Known rows:
grodrol: [  6   2   0 -31 -10 -17 -14   1   2 -12  22  10  -9 -24  -2   8  60   6
 -21 -28   6 -20  23 -18  12   3  15  10 -10]
grapon: [ -6  15  -6  -4  -4 -31 -25   8  29  -4  19   6  -3 -18 -11   3  43  12
 -28 -33  -3   2  31  -6  -6   5  -2  14 -20]
dogrum: [  7  -9  -1 -22  32  -8  -8 -11 -14 -12   7   9  -7 -11   2  18  54  15
 -18  21 -10 -15  15 -16  19  15  36  11 -27]
guplis: [ 12 -15  -5 -36  17  -9   2 -10  -7  -1   6  16  -7  -1   3  21  45   1
 -28  18  -2   0  26 -12  32   7  26  10 -12]
peguvun: [ -1   6  -2 -15  -1 -23 -17   0  20  -1  11  20  18  -6  -8  -1  56   5
 -44 -14  10 -15  21 -17  16  10  -7   9  -3]
flostok: [ -8   4  -1 -33  15 -23 -11  -7   5 -21  16  22   2 -27 -12   9  59  12
 -43 -33   3 -31  16 -17  18  10  12   6 -24]
bromor: [  5   0  -2 -40   1 -17 -10   8  28   6  15  26  11  11  -1  13  45   3
 -20 -15   2  -3  20 -16  22   7  -3  10 -23]
zusu: [ -3   7  -4 -22   2  -3  -3   9  25  -4  13   5  14   6  -7  -4  22   8
  -6 -14   0   5  17 -12  13   2  -8  17 -14]
tradrim: [ -8   8  -2 -14   9 -15  -5   5  26 -16  11   5  27 -24 -17   2  11  14
   6  -6  -2 -13   9  -8   7   9  -1  13 -27]
sasker: [  6   3   0 -31  -9 -21 -12   1   2 -12  20   6  -5 -19  -1   1  58   4
 -16 -26   5 -20  22 -18  15   4  14   7 -10]
kirum: [-10   5   4 -22   3 -19 -16   4   5 -10   7  15   0 -21  -1   2  73  22
  -3  22  -3 -17  12 -20   7  12   5  14 -25]
fligres: [-13  18  -1 -15  29 -28 -14   8  27 -13  21   6  11 -24  -8  -8  30  21
   5 -19  -9  -5  22  -4   0   7   9   0 -37]
trison: [ -4  -1  -4 -41  -5 -37  -3   7  14  11  12  26   4  -3   2  16  62   5
 -20 -10  -2  -6  11 -16  22   0 -16  10 -25]
plugrur: [  0   2   0 -40  11 -21  -5  -2   6 -12  19  18   3 -28  -3   8  49   5
 -27 -28   7 -24  20 -15  21   4  13   2 -20]
tipadris: [  4  -2  -4 -45   0 -22 -10   1  14   2  22  23  -4 -17  -2  24  51   2
 -32 -38   7 -17  19 -14  17   1  14  10 -29]
traze: [  0   4   2 -32   1 -17 -18  -2   0 -22  19  11  -7 -28  -8   5  59  13
 -16 -25  -2 -29  16 -20   9   9  18   8 -18]
troflal: [  5   2  -1 -38  13 -21  -4   2   6  -9  19  16   6 -38   0   8  41   1
  -9 -21  12 -20  24  -9  21   0  13   1 -16]
skozugral: [  5   8   0 -13  26 -21 -12   5  19  13  18  17  23  -6   5  -5  48   6
 -35 -12  15 -13  18 -14  18   6  -2  -1 -15]
siber: [ -3  12  -6 -13 -12 -29 -21  11  34  -1  20   4  -1 -14  -9   6  38  10
 -10 -32  -4   3  30  -7  -2   5   1  16 -29]
rugolo: [  2   8  -2  -8  -5 -24 -21   1  18   4  11  18  14  -6  -7   2  57   4
 -46 -15  13 -14  22 -16  15   9  -7   8  -2]
flaklin: [  6  -1  -1 -36  -2 -26  -8   1   7  -9  20   9   2 -29  -2   9  47   0
  -9 -24  10 -23  21 -14  14   3  16   3 -20]

Facts:
[bala,betu,bruplal,datume,devuk,dregi,dridis,duvim,fenol,figrum,flaklin,fligrar,flostok,furoplo,gage,gagre,geska,gigrek,gopak,grizok,grodrol,kiplo,klelim,klibrir,lanin,lobar,meflu,monol,pedus,pesim,pludri,plugrur,pluskol,pluziven,raklo,rana,saklifen,sasker,sipu,sogris,sogros,somin,sopak,stodon,taseplum,tegran,temis,tipadris,traze,trodro,troflal,vifler,vozol] χ 154
[batral,bididek,bromor,drepa,drutrak,flonu,gizo,gobos,kenom,kugun,musku,peguvun,rugolo,skiflol,skozugral,skugutol,stanel,stivus,stude,stuplan,subo,subra,teso,vekli,visku,zegren] χ 667
[batras,bropo,daklaste,destotir,fivun,flosken,gruman,kagroklal,kleka,ladrir,satur,stiplek,tiplin,tradrim,tretas,trofe,zegram,zusu] χ 925
[botar,fekul,fledenin,fligres,fogan,gestastes,giklek,grapon,grokizos,migin,nistir,raskun,rugrul,seplo,siber,siplo,skikla,sufazuk,tustel,zasketras,zepli,zuklos] χ 583
[braskim,brastel,drikul,grevo,kodusu,mife,modrok,pefle,plutre,riplim,sapon,stiskek,trison,trostukor,zudrin,zukek] χ 921
[dake,dogrum,dubrazes,faklus,flidrumin,gapela,guplis,kliflofu,klikilek,kludrum,nisko,nugru,plisu,resti,taklik,vesko,vufeste] χ 906
[felar,gavon,grugigil,kirum,kuvo,nutral,staka] χ 629
[betu,bruplal,grugigil,stiplek] α felar
[betu] α zegren
[betu,kenom] α nisko
[botar,pludri] α vesko
[botar,kenom,raklo] α raskun
[braskim,raklo] α skozugral
[braskim] α stude
[braskim] α stivus
[braskim] α gopak
[dake] α trison
[dake,tretas] α bromor
[dake,meflu,sogros] α vekli
[daklaste,subra] α seplo
[daklaste,dogrum,migin] α resti
[daklaste,staka,traze] α sopak
[daklaste,kirum] α batras
[daklaste,duvim,kliflofu,migin,subo] α riplim
[dogrum,fenol] α saklifen
[dogrum] α lanin
[dogrum] α sipu
[duvim,skikla] α ladrir
[duvim,plisu] α zepli
[duvim,kleka] α datume
[faklus,kliflofu,skugutol] α lobar
[faklus] α bropo
[faklus] α zusu
[fenol,flosken] α zuklos
[figrum,gigrek,kodusu] α dubrazes
[figrum,pesim] α plutre
[fligrar,gapela] α rugolo
[fligres] α stodon
[fligres,kenom] α flonu
[fligres,fogan,pesim] α vifler
[flosken] α dridis
[flosken,kliflofu] α zudrin
[flosken,tretas] α bididek
[flosken,kleka,kuvo] α klikilek
[flosken] α flidrumin
[flostok] α klibrir
[flostok] α peguvun
[flostok] α nutral
[flostok,gapela] α siplo
[fogan,mife] α gavon
[fogan] α troflal
[gapela,rana] α tiplin
[gestastes,skikla,vufeste] α drutrak
[gigrek] α taklik
[gigrek,skugutol] α kagroklal
[grevo,sogros] α drepa
[grugigil,gruman] α nistir
[gruman,kleka] α kludrum
[gruman,zukek] α trostukor
[gruman] α gobos
[kenom,migin] α vozol
[kenom] α tegran
[kirum,kuvo] α visku
[kirum] α sasker
[kirum] α monol
[kleka,kliflofu,pesim] α drikul
[kleka,sapon] α siber
[kleka,sapon,sogros] α kiplo
[kleka,pedus] α pefle
[klelim,taseplum] α stanel
[klelim,sogris] α satur
[klelim,kodusu] α batral
[kliflofu] α tustel
[kodusu] α sufazuk
[kugun] α fivun
[kugun,rugrul] α brastel
[kugun] α grizok
[kugun] α giklek
[kugun,rana,sapon,zukek] α trofe
[kuvo] α destotir
[kuvo,rana,traze] α teso
[kuvo] α grodrol
[meflu] α gagre
[mife] α stiskek
[pesim,tradrim] α musku
[plisu] α flaklin
[rana] α bala
[rugrul] α modrok
[sapon] α gizo
[skikla,zegram] α fledenin
[skikla,tradrim] α gage
[skugutol] α guplis
[skugutol,tretas] α zasketras
[sogris] α pluziven
[sogros] α tipadris
[staka,temis] α nugru
[subo] α fekul
[taseplum] α furoplo
[taseplum] α devuk
[temis,vufeste] α dregi
[temis] α somin
[tradrim] α grokizos
[tretas] α stuplan
[vufeste] α skiflol
[zegram] α trodro
[zukek] α grapon
[zukek] α geska

Rows:
No name comes twice in this set of rows, the named rows included.
[  6   0   1 -51  -3 -15  -9   4   9  -8  23  14  -7 -16   0  10  53   4
  -7 -29   1 -14  22 -18  21   2  17   6 -21] -> dridis
[ -2   2   3 -45  19 -19  -7   2   6 -25  20  21   1 -44  -7  12  37  12
  17 -14   0 -23  16  -9  20   4  21   2 -28] -> pesim
[  7   1  -1 -32  -9 -25 -11   0   4  -6  20   0  -3 -22  -1  -3  56   1
 -17 -26   8 -26  23 -20  14   4  16   5  -9] -> sopak
[  8 -11  -2 -29  29  -8  -2 -12 -10 -13   7  20  -6 -12  -2  25  44  10
 -16  21 -10  -7  18 -12  28  12  32  13 -31] -> faklus
[ -5  12  -2 -19  -3 -30 -10   9  30  -5  21  -6   6  -7  -4 -14  34  11
   6 -24  -9   0  28 -10   0   6   4   4 -29] -> fekul
[ -5  12   4 -14  43 -11 -16   6  14  -7  19  18  18 -23   1  -2  44  21
  -6  -2   2 -19   9 -12  12  10   7   0 -23] -> kenom
[  8  -2   0 -33 -10 -20 -11   5  10  -6  23  10  -2 -31  -1  16  44   1
   2 -25   8 -18  23 -13  12   1  19  10 -18] -> datume
[ -5  11  -3 -25  -1 -27 -11  13  31  -7  22  -1  -2  -3  -5 -11  32  11
  14 -22 -12   9  29 -10   5   5   6   8 -28] -> tustel
[ -5   4  -1 -31   8 -25 -13  -6   3 -17  16  18   1 -28  -9   9  60   9
 -44 -33   4 -29  19 -16  16   7   9   8 -18] -> fligrar
[  1   8   2 -16   4 -15 -20   5  14 -10  14  12  12 -10  -6  -6  49  14
   1  -2  -1 -17  16 -19  12  14   6   6 -13] -> subra
[  7  -4  -1 -39  -7 -34   0   1  12  -4  19   9  14 -43  -3  10  40  -5
   1 -20  11 -27  22 -12  16   3  17   2 -23] -> gage
[-15   6   1 -38  11 -31   0   2   2 -18   6  30  10 -26  -9   0  59  12
   4  11  -3  -5  13 -11  31   0 -17   2 -15] -> kodusu
[-10   6   0 -26  16 -36  -5   6   2  -6  13  24  12 -35  -4   9  57  14
   6   7  -1 -13   9 -11  18   1  -9   4 -20] -> mife

The same objects again, as new rows of numbers:
Known rows:
flosken: [ 20  -7  21   7   6  -8  -8 -55 -12   8   5 -13 -14]
bididek: [  0   4  18  -3   0 -61  -9  54  10 -14  -8   5  34]
grodrol: [-11  -4   0   0  -5 -29   2  19   5   6  15  -1   1]
skikla: [  6   1 -15  -2   3  67  -4 -94 -31 -16  28 -14 -53]
gestastes: [  1   1 -13  -3   4  64   5 -83 -25 -17  32  -9 -60]
sipu: [-5  3  4  0  4 -6  3 23  2  5 18 -4  9]
zegren: [  8   1 -17  -2  -1 -14  -5  55  11  -5 -10   9  53]
betu: [ 14  -4 -14   6  -4  25  -8   1  -3  16   2  -2  28]
gopak: [ 8  3 -9  1 -2 23  5 27  8 11  3  0  9]
sufazuk: [ 24  12   7  -7  -6  73  11 -60 -17 -16  15  -7 -68]
bruplal: [  9  -4 -13   4  -3  12  -5   7   4  13   0  -1  20]
drikul: [  1 -16  26  -4   1   3 -12  58  18 -30  10 -28  11]
teso: [-21  -7 -18  -3  -1 -68  -2  58  12 -16  -2  11  31]
traze: [-22  -8 -15   4   1 -20 -12  -4   3   8  15 -10   8]
modrok: [-12 -24  -4  -2  -6   7 -15  58  26 -26   0 -19   4]
zasketras: [ 34   7  37  -7  -8  47  10 -55 -31 -20  20  -7 -64]
furoplo: [-3 13  0  0 -3  4 -1 17 20  4 -4  0 -2]
rugolo: [-16   0 -22  -3  -4 -47  -4  57  22 -13 -14  11  30]
pluskol: [-3  4 -5  1 -1 -3 -5 13  9  8  6 -2  5]
gobos: [ -1  -5 -11  -2  -7 -41  -6  54  12 -10 -19  12  42]
stiskek: [ -3 -14   3  -2   0  26 -14  56  23 -28   1 -29  16]

Rows:
No name comes twice in this set of rows, the named rows included.
[ -5 -36 -18   2  -9   5 -29  26  18 -24  -6 -22  19] -> zukek
[  4  12  31   0   0 -14   1  31   3   3   8  -7   3] -> lobar
[  3 -22   5   1  -8  10 -26  33  20 -26  -6 -28  15] -> grevo
[-11   3 -16  -1  -7  -8   2  18  14   5   3   4  -3] -> klibrir
[ 8 11  7 -1  1 15  8 27 10  6  9 -4  4] -> vifler
[ -2  -6   4   0  11   4  17 -20 -11   6  27  -6 -27] -> batras
[ 25 -11  13  -6 -13  42  15 -52 -36 -15  30   1 -66] -> siber
[  2 -33  -6   3  -9  -7 -34  25  16 -26   0 -26  18] -> sapon
[ -6 -12 -34   3  -8 -53 -24  21  15  -9 -26   7  43] -> kugun
[  3  -2   5   4  -5 -14  -9  -1   1   7   6  -2   7] -> pedus
[ 23  -8   1   0   3  69   2 -87 -45 -11  39 -14 -41] -> migin
[-15  -3  -6  -3   4 -60  -2  55  10 -14   3   8  39] -> visku
[ 28 -10  -3   5  -1  39   6 -31  -6  12   0   3 -11] -> stiplek

The same objects again, as new rows of numbers:
Known rows:
gopak: [-23  -5 -48  -1  -6  -2  22 -22  34  13 -14   5   4]
nistir: [-15  21 -63  11  15   0  26 -47  26  -2 -16  17   1]
flaklin: [-22  -5 -51   0  -7  -2  22 -22  34  12 -16   4   4]
dregi: [-19  -5 -55   3  -4   6  17 -23  41  11 -15   0   6]
drikul: [-32  11 -44  -4  -5  -3  30 -41  32  17 -20  -8   0]
tipadris: [-23  -4 -50  -3  -3  -2  23 -22  34  14 -14   3   8]
mife: [-32  10 -40   0   8  -3  24 -34  19  30  -1 -22   1]
vesko: [-39  10 -33  -5  -2 -20  11 -43  32  13 -21   3 -12]
vifler: [-26   0 -45  -1  -6  -2  23 -19  32  18 -12   6  -1]
bala: [-22  -6 -51  -3  -3  -1  22 -23  35  12 -14   2  11]
sipu: [-22  -6 -50  -1  -8  -3  23 -22  34  12 -15   3   5]
drepa: [-11  12 -36   8   8  19  26 -47  19   1  -7   1  20]
bromor: [-11  12 -35  10   5  18  26 -46  20   0  -8   1  15]
traze: [-18 -12 -54   2   4  -6  19 -19  19  23  -3 -16  18]
kludrum: [-35  18 -52  -4  -1 -19  22 -39  35  14 -24   0   3]
riplim: [-25   1 -53   2 -26 -12  31 -45  28   8 -34  -9  -6]
gigrek: [-26   4 -43   4   4  -5  23 -10  17  34   4  -7  -1]
fligrar: [-23  -5 -47   3   8  -3  18 -16  19  27   3 -12  10]
lobar: [-23  -2 -50  -1 -10  -4  25 -21  32  15 -16   5   2]
rugrul: [-15  19 -58  15  26   1  18 -44  10  16  -6   2   3]
brastel: [-31   8 -44  -6   1   0  26 -42  34  15 -18 -11   7]

Rows:
No name comes twice in this set of rows, the named rows included.
[-34  15 -40  -5  -2   0  30 -39  32  20 -16  -7  -4] -> plutre
[-12  21 -64  16  14  10  16 -50  31   1 -24  14  -2] -> fledenin
[-30   9 -44  -5  -5  -4  28 -42  33  15 -20  -9   1] -> zudrin
[-22  -5 -48   4   3  -5  19 -16  19  27   1 -10   6] -> fenol
[-10  12 -37  12   3  17  27 -46  21  -6  -5   3  11] -> zegren
[-12  15 -32  16  11  13  25 -38   3  15   7  -9  10] -> skugutol
[-33  18 -51   4   4 -21  17 -32  20  27 -11 -14  -2] -> plisu
[-10  10 -36   9   7  19  24 -48  20  -1  -8   0  19] -> rugolo
[-32  15 -56  -1  -2 -16  17 -41  38  11 -28  -3   5] -> nugru
[-32  12 -57   0 -14 -25  21 -41  32  11 -34   0  -3] -> resti
[-11  12 -64  21   6 -10  20 -46   5  10 -18   5  -7] -> migin
[-13  16 -34  11   4  18  27 -45  19   2  -8   4  10] -> batral
[-32   7 -36  -1   7  -4  21 -37  18  27   0 -23  -1] -> braskim
[-21  -9 -51  -1  12  -4  18 -19  19  26   1 -16  22] -> rana
[-22  -1 -51   4   3 -10  27  -9  22  13  18  -9   1] -> betu

